Here are made-up objects, facts about them, and rows of numbers that follow some of those facts. Name the object behind each unnamed row.

Facts:
Ξ: uses; α: belongs to class; Π: points at
bebis: Ξ mestusos; α a
bebri: α d
betus: Ξ tadritro grorar; α a
bezur: Ξ tozin; α a
bisku: Ξ gaten; α a; Π flitrol
bokon: α b; Π noplok
botro: Ξ plaflepa; α a; Π ritim
brasa: Ξ milunil trirer; α c; Π skidrubrus grorar
breviklem: α b; Π trapli flitrol
breza: α b
briren: Ξ fugur; α a
brisas: Ξ luni; α a
brople: Ξ poskas gradrem; α b
brori: Ξ kunal milunil pliklalin; α a; Π briren
brovuk: Ξ plestak; α b
bruklis: α b
dateflir: Ξ kunal flafla; α a
didram: α d; Π klustor klestevor bokon
dini: Ξ fidrolu; α b
dofus: Ξ sasem soze bebri; α c; Π brople
dokloro: Ξ pivek fiski; α a
dopu: α d
drason: Ξ dini tozin; α a
dritis: Ξ tradru gaten; α a
droplon: Ξ plestak; α a
drusam: Ξ treklik tralu; α a
druva: Ξ trogra; α b; Π tepum
dudren: Ξ gratul zudaku; α b
feker: α a; Π griga
fidrolu: Ξ fiski; α c; Π tonek ritim
fiski: Ξ milunil; α b
flafla: α a
flebren: Ξ tonek griga vatom; α a; Π suzu
flefem: Ξ zulam; α a
flemo: α a; Π nestol plomadros
flitrol: Ξ tozin; α a
floke: Ξ gruflum; α a
fugur: Ξ brori metodus; α a
furus: Ξ stadren plomadros vaflun stuzin; α c
gaten: Ξ kidri; α a
gidrem: Ξ ploflon; α b
giplir: α a
gradrem: Ξ tratrar gidrem trirer; α c
gratul: Ξ tratrar; α a
gribaflon: Ξ gidrem pliklalin; α a
griga: Ξ tratrar vaflun; α a; Π tadritro
griton: Ξ flemo kinis breviklem flafla; α d
gromo: Ξ tepum gruskopin griga; α b
grorar: Ξ ritim; α b
gruflum: Ξ pliklalin; α c; Π platuk
grurak: Ξ luni; α a; Π ritim
gruskopin: α b
gruzun: Ξ zofanim plestak breza klukem; α a
guman: Ξ poskas grorar; α a; Π trapli
kalo: Ξ tradru brori; α a
karu: Ξ kubrum kodres gruskopin; α a
kidri: α c
kinis: α c
klagrar: Ξ pivek; α b
klame: α a
klaplu: Ξ kligaga; α b
kledre: Ξ brasa; α c
klestevor: Ξ kidri; α d; Π trogrok
kligaga: Ξ klovusan vefoper pliklalin; α c
klofibrak: Ξ gruskopin tratrar flafla; α a
klovusan: α d
klukem: α a; Π bokon
klustor: α c
kodres: Ξ kinis; α b; Π porom
kogres: Ξ noplok luni; α a; Π vefoper
kubrum: Ξ fiski; α b; Π briren
kuguka: Ξ viski mobrek fidrolu; α a
kunal: α b
kurevi: α a; Π bruklis
lazi: Ξ didram dopu fidrolu plabegem; α c; Π klustor zofanim klame
leklegru: α d; Π skogos
lepek: α b
luni: Ξ nikla poskas; α b; Π zubim
maplis: Ξ breviklem brople floke bebri; α b; Π vefoper bokon
meske: Ξ plomadros; α c; Π bisku
mestusos: α b; Π bisku
metodus: Ξ zubrun dateflir; α a
migatral: Ξ mutabo plaflepa; α d; Π betus lazi gidrem
milunil: Ξ plestak; α d
mobrek: Ξ gruflum; α a; Π klame bisku
mogram: Ξ kinis; α a
mosom: Ξ zemal; α a
mosus: Ξ tonek; α c
mutabo: Ξ viski; α a; Π tadritro griga
nestol: Ξ zubrun; α a
nikla: Ξ retri; α d
noplok: Ξ grorar; α a; Π briren
noriklir: α a; Π trogrok klame
nurar: Ξ kligaga; α a
pefur: Ξ flemo; α a; Π vodinel tisti
pivek: Ξ flafla; α b; Π gruflum
plabegem: α a
plaflepa: Ξ bisku; α a; Π porom
platuk: Ξ nurar; α c; Π flitrol
pleru: Ξ ritim; α d; Π tisti
plestak: α a
pliklalin: α a
ploflon: Ξ plestak trirer; α a
plomadros: Ξ lepek; α c; Π zofanim
plufeler: Ξ mobrek tralu; α b; Π nestol
pluzusku: Ξ tradru pivek; α a
popefli: Ξ rugridro; α c; Π platuk
porom: Ξ dopu; α d
poskas: α a
raren: Ξ furus; α a; Π viski
retri: Ξ kidri; α c
rinem: Ξ gribaflon; α a
ritim: α a
rugridro: Ξ vamin; α a; Π zubim
sadro: Ξ zubrun vulen skosa; α b; Π tiski
sasem: Ξ dini breviklem brovuk; α b
skekir: Ξ viski; α b
skidrubrus: Ξ brasa klaplu plabegem; α b; Π briren
skigro: α c
skogos: Ξ kidri kledre; α a; Π flitrol
skosa: Ξ gidrem; α a
skuvar: Ξ gruskopin tozin; α a; Π bebri
soze: α c; Π breviklem
stadren: Ξ sasem venovek; α a
stustor: Ξ mosus pivek; α a
stuze: Ξ skigro; α b
stuzin: Ξ klofibrak platuk; α c
suzu: Ξ tozin; α a
tadritro: Ξ migatral; α b; Π trapli zubim
tepum: Ξ kurevi; α d; Π flitrol
tiski: Ξ klagrar klukem; α d
tisti: Ξ treklik; α a
todramu: Ξ gratul vulen platuk; α a; Π flitrol tisti
tonek: α b
tozin: Ξ ploflon; α a
tradru: α a
tralu: Ξ didram zerak; α a
trano: Ξ dudren migatral; α b
trapli: Ξ suzu; α b
tratrar: Ξ ritim brori kunal; α b; Π mestusos
treklik: Ξ ploflon; α b
trirer: Ξ plestak; α a
trober: α d
trogra: α c
trogrok: Ξ trogra skigro; α c
vaflun: Ξ klovusan fugur; α c
vamin: Ξ giplir; α a; Π betus
vatom: Ξ vesten; α a; Π mestusos gidrem
vefoper: Ξ kunal trirer; α a; Π porom mestusos
venovek: Ξ sasem zifolus milunil; α b; Π vodinel zifetel
vesten: Ξ dokloro; α a
vimok: Ξ ploflon zemal; α a
viski: α c
viti: Ξ tratrar trober retri; α a
vodinel: α b
vulen: Ξ pliklalin; α a
vupi: α a; Π kalo
zemal: α a; Π kalo
zerak: Ξ milunil; α d
zifetel: Ξ stustor; α a; Π zofanim
zifolus: α a; Π droplon noriklir
zofanim: Ξ ploflon kunal fidrolu fiski; α c
zubim: α a; Π briren klame
zubrun: α a
zudaku: Ξ mogram; α b
zulam: Ξ klovusan kidri gidrem fidrolu; α a

Some rows with their names:
ploflon: .04, .18, -.12, -.21, .22, -.07, .13, -.22, -.06, -.23, .03, -.02, .15, -.03, .10, -.11, -.11, .18, .16, -.18, -.10, .14, .02, .09, -.20, .15, .11, -.11
tozin: .04, .19, -.10, -.32, .22, -.04, .02, -.26, -.02, -.09, .22, .07, .10, -.01, -.02, -.11, -.18, .25, .20, -.17, -.04, -.05, -.02, -.09, -.20, .07, -.10, -.01
skuvar: .06, .18, -.32, .08, .11, .05, .16, -.06, -.07, -.37, .04, .14, .04, -.25, -.10, -.04, .07, -.18, .25, -.23, -.19, .25, .06, -.15, -.11, .12, .03, -.10
pleru: -.07, .23, .17, .24, .30, -.23, .02, -.11, -.14, -.40, .14, .07, .14, -.18, .01, .31, .22, -.37, .20, -.26, -.18, .12, -.21, -.32, .19, -.05, .29, .03
feker: .08, .14, -.30, .17, -.02, -.08, .23, -.24, -.08, -.23, .18, .06, .15, -.28, .20, -.14, -.35, -.02, .06, .17, .11, -.10, .16, -.25, -.02, .12, .19, .19
skigro: -.16, -.36, .09, -.57, -.38, -.04, -.33, .67, -.14, .36, .17, .12, -.01, .14, .26, .45, -.37, -.36, -.42, .34, .20, -.28, -.21, .35, .38, .28, -.28, -.21
trogrok: -.15, -.31, -.29, -.56, -.38, .06, -.42, .66, .09, .29, .43, .21, -.31, .04, .06, .45, -.35, -.42, -.24, .03, .04, -.35, -.33, .35, .38, .26, -.41, -.19
kodres: -.09, -.34, .33, .30, -.28, .29, -.31, .30, -.04, .35, -.16, -.03, -.36, .20, -.10, .19, .38, -.12, -.06, .41, .07, -.29, .11, -.06, .14, -.24, .00, .23
noplok: -.13, .26, -.09, .20, .33, .22, -.08, -.38, -.19, -.31, -.12, .21, .28, -.02, -.35, -.17, -.38, -.43, -.20, -.19, -.16, .22, .39, .35, .37, -.18, -.24, -.18
briren: -.12, .24, -.07, -.09, .27, .04, -.01, -.36, -.16, -.38, -.11, .20, .27, .02, -.34, -.15, -.37, -.42, -.11, -.25, -.20, .23, .34, .33, .24, -.20, -.28, -.27
skidrubrus: -.16, -.03, .23, .30, -.18, .25, -.44, -.20, .04, .30, -.21, .21, -.02, .21, -.37, -.14, -.11, -.45, -.42, -.15, .03, -.03, .35, .34, .37, -.29, -.32, -.09
sasem: -.10, -.37, .34, .25, -.35, -.14, -.13, .06, .19, .33, -.21, -.15, -.07, .21, -.03, .12, .26, -.10, -.24, .27, .11, -.15, -.04, .05, -.05, -.25, .05, -.11
soze: .01, -.29, -.08, .13, -.26, .06, .19, .06, .00, .37, -.22, .01, -.06, .02, .22, -.13, -.09, .19, -.34, .44, .31, -.11, .27, .25, .14, .09, -.11, .16
plomadros: .15, -.27, -.32, .16, -.30, .29, .01, .32, .13, .36, -.18, .13, -.37, -.07, .02, -.19, .08, -.01, -.21, .44, .13, -.30, .18, -.12, .14, -.05, -.10, .19
dopu: -.02, .10, .37, .02, .33, -.27, .05, -.35, -.16, -.10, .07, -.39, .28, .11, .25, .21, -.22, .06, -.14, -.08, -.05, -.15, -.03, -.04, .07, .09, .38, -.05
zudaku: -.09, -.34, .34, .28, -.34, -.02, -.24, .34, .21, .34, -.20, -.17, -.17, .22, -.03, .01, .30, -.10, -.29, .06, .06, .05, -.18, .10, -.03, -.23, .17, -.12
kligaga: .09, -.34, .00, -.26, -.33, .13, .18, .10, .04, .34, -.22, .06, -.09, .09, -.03, -.08, .03, -.03, -.27, .23, -.03, .01, .13, .16, -.07, -.08, -.24, -.23

Rows to name:
No name comes twice in this set of rows, the named rows included.
-.16, -.09, .30, .29, -.13, .23, -.42, -.20, .01, .37, -.21, .11, .00, .22, -.36, -.16, -.15, -.41, -.45, .02, .18, -.11, .34, .36, .37, -.28, -.16, .02	kubrum
-.03, .23, .17, .19, .31, -.07, -.15, -.26, -.11, -.34, .42, .11, .03, -.18, -.10, .25, .05, -.32, .19, -.21, -.15, -.28, -.17, -.35, .22, -.17, .22, .20	klestevor
.02, -.27, -.23, .11, -.25, .29, -.02, .40, -.04, .36, -.20, .20, -.38, -.13, -.30, .12, .36, -.12, .15, .29, .07, -.08, .20, -.12, .18, -.09, -.39, .21	meske
-.04, .21, .29, .27, .35, -.02, -.06, -.25, -.17, -.08, .20, -.31, .16, .00, .25, .17, -.04, -.09, -.01, .06, -.04, -.20, .08, -.04, .26, .16, .40, .25	didram
.09, -.27, -.32, .30, -.38, -.08, -.11, .51, .34, .31, -.20, -.04, -.10, -.17, .12, -.28, -.34, -.44, -.48, .16, .35, -.12, -.19, -.36, .31, -.27, .36, .40	tadritro
-.01, -.37, .26, .28, -.38, -.23, -.04, .30, .17, .11, -.22, .06, -.04, .09, -.28, .01, .15, -.39, -.35, -.12, .06, .07, -.26, -.34, .00, -.27, -.06, -.14	trapli
-.13, -.29, .30, .29, -.29, .28, -.30, .36, -.06, .31, -.21, .03, -.29, .19, -.15, .11, .32, -.38, -.22, .30, .01, -.03, .23, .26, .30, -.23, .09, .03	bokon
-.08, .18, .29, .00, .33, .02, -.18, -.27, -.12, -.33, .44, .05, -.06, .02, -.09, .39, .30, -.16, .35, -.17, -.23, -.31, -.19, -.32, .06, -.09, .18, .05	porom

The same objects again, as new rows of numbers:
Named rows:
stuze: -.15, -.28, .14, -.18, -.36, -.50, .24, -.05, .53, .17, .10, -.07, -.29
venovek: -.16, -.26, .04, -.26, -.19, -.47, .33, .11, .71, .04, .20, -.07, -.33
mosom: -.20, -.14, .23, -.03, .01, -.30, .11, .09, .09, .11, .33, -.22, -.18
raren: -.25, -.19, .15, -.05, .08, -.31, .19, .16, .19, .08, .37, -.12, -.11
kinis: -.16, -.19, -.01, -.05, .02, -.13, .22, .17, -.09, .41, .28, -.41, -.12
plomadros: -.30, -.15, -.04, -.08, .02, -.17, .28, .21, .05, .10, .39, -.12, -.10
vaflun: -.24, .03, .09, -.02, -.09, -.15, .21, .15, .01, .15, .42, -.21, -.13
griga: -.27, -.19, .16, -.04, .07, -.24, .24, .19, .24, .04, .36, -.07, -.08
betus: -.20, -.10, .24, -.02, -.01, -.25, .13, .11, .15, .08, .35, -.20, -.15
fidrolu: -.30, -.03, .00, -.08, .02, -.18, .27, .25, .11, .03, .47, -.13, -.16
gradrem: -.28, .03, .07, -.08, -.04, -.25, .15, .16, -.02, .01, .47, -.23, -.27
tozin: -.45, -.35, .22, -.08, -.05, -.76, -.08, -.19, -.32, -.14, .35, .03, -.34
flitrol: -.23, -.09, .23, -.03, .05, -.63, -.05, -.16, -.09, .14, .47, .06, -.19
dritis: -.20, -.11, .25, -.01, -.01, -.26, .14, .10, .13, .11, .34, -.20, -.14
gaten: -.22, -.10, .26, .02, -.06, -.26, .14, .07, .13, .13, .33, -.15, -.09
viti: -.19, -.08, .25, -.01, -.02, -.25, .14, .10, .16, .10, .35, -.20, -.14
stustor: -.19, -.06, .26, .00, -.04, -.23, .15, .11, .18, .09, .35, -.19, -.14

Which object is each row?
No name comes twice in this set of rows, the named rows included.
-.17, -.18, .00, -.03, -.01, -.13, .23, .13, -.10, .41, .28, -.36, -.07	kidri
-.26, -.01, .10, .00, -.13, -.16, .21, .12, -.01, .17, .40, -.17, -.11	retri
-.30, .04, -.03, -.18, .15, -.24, .24, .36, .15, -.09, .58, -.33, -.34	brasa
-.31, -.08, .31, .06, -.09, -.43, .17, .21, .13, .17, .47, -.33, -.17	briren
-.01, .09, -.59, -.07, -.40, -.16, .32, .21, .15, -.04, .69, -.29, -.27	zerak
-.31, -.03, .05, -.10, -.04, -.27, .14, .13, -.07, -.05, .44, -.20, -.29	zofanim
-.19, -.01, .26, -.02, -.02, -.21, .15, .16, .23, .04, .39, -.21, -.16	dokloro
-.22, -.12, .22, -.03, .01, -.35, .09, .05, .07, .07, .36, -.16, -.19	tisti
-.18, -.40, .05, -.07, .20, -.29, .22, .17, .08, .33, .23, -.30, -.07	zemal
-.10, -.08, .14, -.25, -.25, -.42, .25, .12, .74, -.04, .23, -.21, -.44	fiski
-.22, -.08, .25, -.02, -.02, -.28, .12, .10, .14, .06, .36, -.18, -.16	gribaflon
-.29, -.10, -.01, -.07, .03, -.20, .26, .22, .04, .14, .44, -.16, -.13	dofus
-.15, -.25, .14, -.19, -.34, -.51, .23, -.03, .56, .10, .13, -.07, -.32	sasem
-.05, -.40, .05, -.21, -.24, -.44, .28, .01, .52, .37, .00, -.26, -.27	kunal
-.09, -.22, .16, -.03, .10, -.17, .18, .16, .11, .36, .23, -.41, -.10	pliklalin

